Below is a small trained network, with its code and all its weights. Each question gives an input and a target symbol and asks what happens when units are switched off, that is, made to give their printed mean instead of their output.

import numpy as np


def w(rows, s, z=0):
    codes = np.array(rows[::2]) - 128.0
    scale = np.full(codes.shape[1], s)
    scale[-1] = z or s
    return codes * scale


def softmax(a):
    e = np.exp(a - a.max(-1, keepdims=True))
    return e / e.sum(-1, keepdims=True)


def log_softmax(a):
    a = a - a.max(-1, keepdims=True)
    return a - np.log(np.exp(a).sum(-1, keepdims=True))


def net(x, mask):
    ids = ['Φεζηθψ'.index(c) for c in x.split()]
    T = len(ids)
    res = E[ids] + P[:T]
    u = 0
    for l in range(3):
        r = res
        for j in range(3):
            rows = slice(2 * j, 2 * j + 2)
            q, k, v = (r @ M[l][rows].T for M in (Q, K, V))
            z = softmax(np.where(np.tri(T) > 0, q @ k.T / 2**0.5, -1e9)) @ v
            o = O[l][rows]
            res = res + np.where(mask[u + j], z, o[:, -1]) @ o[:, :-1]
        u += 3
    return log_softmax(res[-1] @ U[:, :-1].T + U[:, -1])


Q, K, V, O = {}, {}, {}, {}
E = w([
[151,169,143],'Φ',
[152,141,141],'ε',
[150,141,135],'ζ',
[134,167,134],'η',
[180,170,156],'θ',
[250,88,172],'ψ',
],0.014)
P = w([
[126,104,107],'0',
[168,201,183],'1',
[112,86,101],'2',
[170,107,69],'3',
[153,181,206],'4',
[106,76,104],'5',
[186,113,51],'6',
[147,164,224],'7',
[104,65,109],'8',
[202,115,29],'9',
[147,154,248],'10',
[109,64,110],'11',
[235,148,18],'12',
],0.018)
Q[0] = w([
[138,159,109],'0.h1',
[117,3,108],'0.h1',
[133,103,182],'0.h2',
[134,120,110],'0.h2',
[104,213,122],'0.h3',
[146,130,200],'0.h3',
],0.023)
K[0] = w([
[106,96,93],'0.h1',
[63,97,236],'0.h1',
[142,85,192],'0.h2',
[164,89,89],'0.h2',
[39,141,89],'0.h3',
[167,3,91],'0.h3',
],0.015)
V[0] = w([
[13,24,109],'0.h1',
[106,97,241],'0.h1',
[123,197,179],'0.h2',
[197,154,255],'0.h2',
[134,229,84],'0.h3',
[99,104,102],'0.h3',
],0.005)
O[0] = w([
[71,99,29,3],'0.h1',
[103,34,163,113],'0.h1',
[89,102,205,146],'0.h2',
[3,88,215,236],'0.h2',
[163,162,67,128],'0.h3',
[99,130,169,79],'0.h3',
],0.0061)
Q[1] = w([
[215,228,107],'1.h1',
[67,140,72],'1.h1',
[204,184,224],'1.h2',
[28,252,136],'1.h2',
[124,166,40],'1.h3',
[180,74,149],'1.h3',
],0.014)
K[1] = w([
[124,29,42],'1.h1',
[125,57,231],'1.h1',
[209,120,9],'1.h2',
[216,171,191],'1.h2',
[247,244,83],'1.h3',
[121,169,183],'1.h3',
],0.012)
V[1] = w([
[73,89,117],'1.h1',
[131,55,137],'1.h1',
[130,2,48],'1.h2',
[241,127,252],'1.h2',
[132,181,147],'1.h3',
[39,157,117],'1.h3',
],0.013)
O[1] = w([
[124,62,88,11],'1.h1',
[177,87,133,96],'1.h1',
[19,7,38,196],'1.h2',
[178,65,167,233],'1.h2',
[84,109,104,185],'1.h3',
[143,245,106,1],'1.h3',
],0.013,0.0082)
Q[2] = w([
[114,228,127],'2.h1',
[115,146,107],'2.h1',
[106,107,37],'2.h2',
[69,179,171],'2.h2',
[253,62,74],'2.h3',
[211,103,9],'2.h3',
],0.011)
K[2] = w([
[88,131,182],'2.h1',
[147,133,146],'2.h1',
[162,144,161],'2.h2',
[166,119,67],'2.h2',
[30,124,166],'2.h3',
[85,125,249],'2.h3',
],0.015)
V[2] = w([
[124,162,81],'2.h1',
[81,110,78],'2.h1',
[192,128,103],'2.h2',
[105,107,110],'2.h2',
[123,185,176],'2.h3',
[10,139,95],'2.h3',
],0.012)
O[2] = w([
[204,92,153,26],'2.h1',
[146,128,254,125],'2.h1',
[143,14,113,91],'2.h2',
[104,133,78,138],'2.h2',
[34,115,193,27],'2.h3',
[87,90,56,2],'2.h3',
],0.0097,0.009)
U = w([
[96,94,52,156],'Φ',
[224,145,87,97],'ε',
[85,101,27,186],'ζ',
[2,178,91,221],'η',
[73,194,165,153],'θ',
[120,78,240,4],'ψ',
],0.0088,0.013)

Each question gives the input, a string of symbols that net reads in full, and the target symbol t.
The units are the heads (2 rows each of Q, K, V and O). Each row of codes is followed by its name. A weight is (code - 128) times the scale printed after its matrix; where a second scale follows, it is the last column's (O and U).
mask holds one flag per head, layer by layer. A switched-off head (its flag False) gives its mean, the last column of its rows in O, instead of its output. The means were averaged over made-up inputs and are rounded, as every weight is.
A unit's drop is (log p(t) with every unit on - log p(t) with that unit switched off) / (log p(t) with every unit on - log p(t) with every unit switched off).
The circuit of an input: a set's keep is (log p(t) with only the set's units on - log p(t) with every unit switched off) / (log p(t) with every unit on - log p(t) with every unit switched off). Starting from all 9 units, units are removed one at a time, each time the one whose removal leaves the highest keep (on an exact tie, the one counted first), for as long as the keep stays at least 0.8.
units of the circuit, in order: the units of the circuit, biggest drop first
most important unit: the unit with the biggest drop
which heads matter: for each layer, one digit per head in row order, 1 if its drop is at least 0.15 and else 0, layers parted by /
input ε θ ζ ψ θ ψ ψ ψ η θ ψ ζ ζ, target ψ: most important unit	2.h3
input ψ η Φ, target θ: units of the circuit, in order	(1.h2 2.h1 2.h3)
input ζ ψ ζ ε ψ ψ η η η η, target η: units of the circuit, in order	(2.h3 1.h2)
input Φ ζ ψ ψ ζ Φ θ, target ε: which heads matter	000 / 010 / 001
input ψ Φ ψ ψ ζ Φ ψ ζ Φ Φ, target ε: units of the circuit, in order	(1.h2 2.h3)
input ε ψ ψ η ψ ψ ψ ψ ζ η ζ ε ψ, target η: units of the circuit, in order	(2.h3 0.h2 2.h2 1.h1)
input ζ ψ Φ ψ η Φ ζ ε η Φ ψ η θ, target θ: units of the circuit, in order	(2.h2 2.h3)
input θ ε ε η ζ Φ θ, target η: units of the circuit, in order	(2.h3 0.h1 1.h2 0.h3)
input ζ ψ ζ ζ ζ ε Φ θ ψ ε η ψ ψ, target Φ: which heads matter	100 / 011 / 101
input η ζ θ θ, target η: units of the circuit, in order	(2.h3 1.h3)
input ζ Φ Φ ψ θ ε ε, target ε: units of the circuit, in order	(0.h2 1.h2 2.h3)
input θ η ε ψ Φ η η η θ ζ ε θ Φ, target ζ: units of the circuit, in order	(1.h2 2.h3 0.h2)
input Φ ψ ψ Φ ψ ψ ε, target θ: units of the circuit, in order	(2.h3 0.h1 1.h2)
input η η ε θ ψ η η Φ, target η: most important unit	2.h1
input ε ψ η ζ ζ η ε ψ ε θ ε ε θ, target ψ: units of the circuit, in order	(1.h3 2.h3)
input η η ψ ζ ε ψ η Φ ψ η η ψ, target ε: which heads matter	010 / 001 / 101
input ε ζ ψ θ η Φ θ η ε θ Φ η Φ, target ψ: which heads matter	110 / 011 / 001
input η ε ζ ψ, target η: units of the circuit, in order	(2.h3 0.h1 1.h2 1.h3)
input Φ θ ψ η, target θ: which heads matter	110 / 010 / 001
input θ ζ η ψ ε ψ ψ η η, target ε: units of the circuit, in order	(1.h2 2.h1)
input η ψ ψ θ θ ζ θ, target ψ: most important unit	2.h3
input ψ ζ ζ Φ ζ ψ ψ θ ψ η ζ θ η, target η: which heads matter	011 / 100 / 011
input Φ η ψ ε, target θ: units of the circuit, in order	(2.h3 1.h2 1.h3)
input ψ Φ Φ η θ ζ ψ ψ ψ ζ ψ η θ, target ζ: units of the circuit, in order	(1.h2 0.h2 2.h3)
input θ ψ ζ ψ ψ θ ζ, target ε: which heads matter	010 / 010 / 001
input ε η η ζ θ η θ ψ ζ Φ, target ψ: which heads matter	000 / 011 / 101
input η ζ ζ η Φ, target η: which heads matter	000 / 010 / 100
input η ψ η, target ψ: which heads matter	010 / 110 / 001
input ζ ψ θ θ θ θ ε Φ ψ ε θ ψ ψ, target Φ: most important unit	1.h2
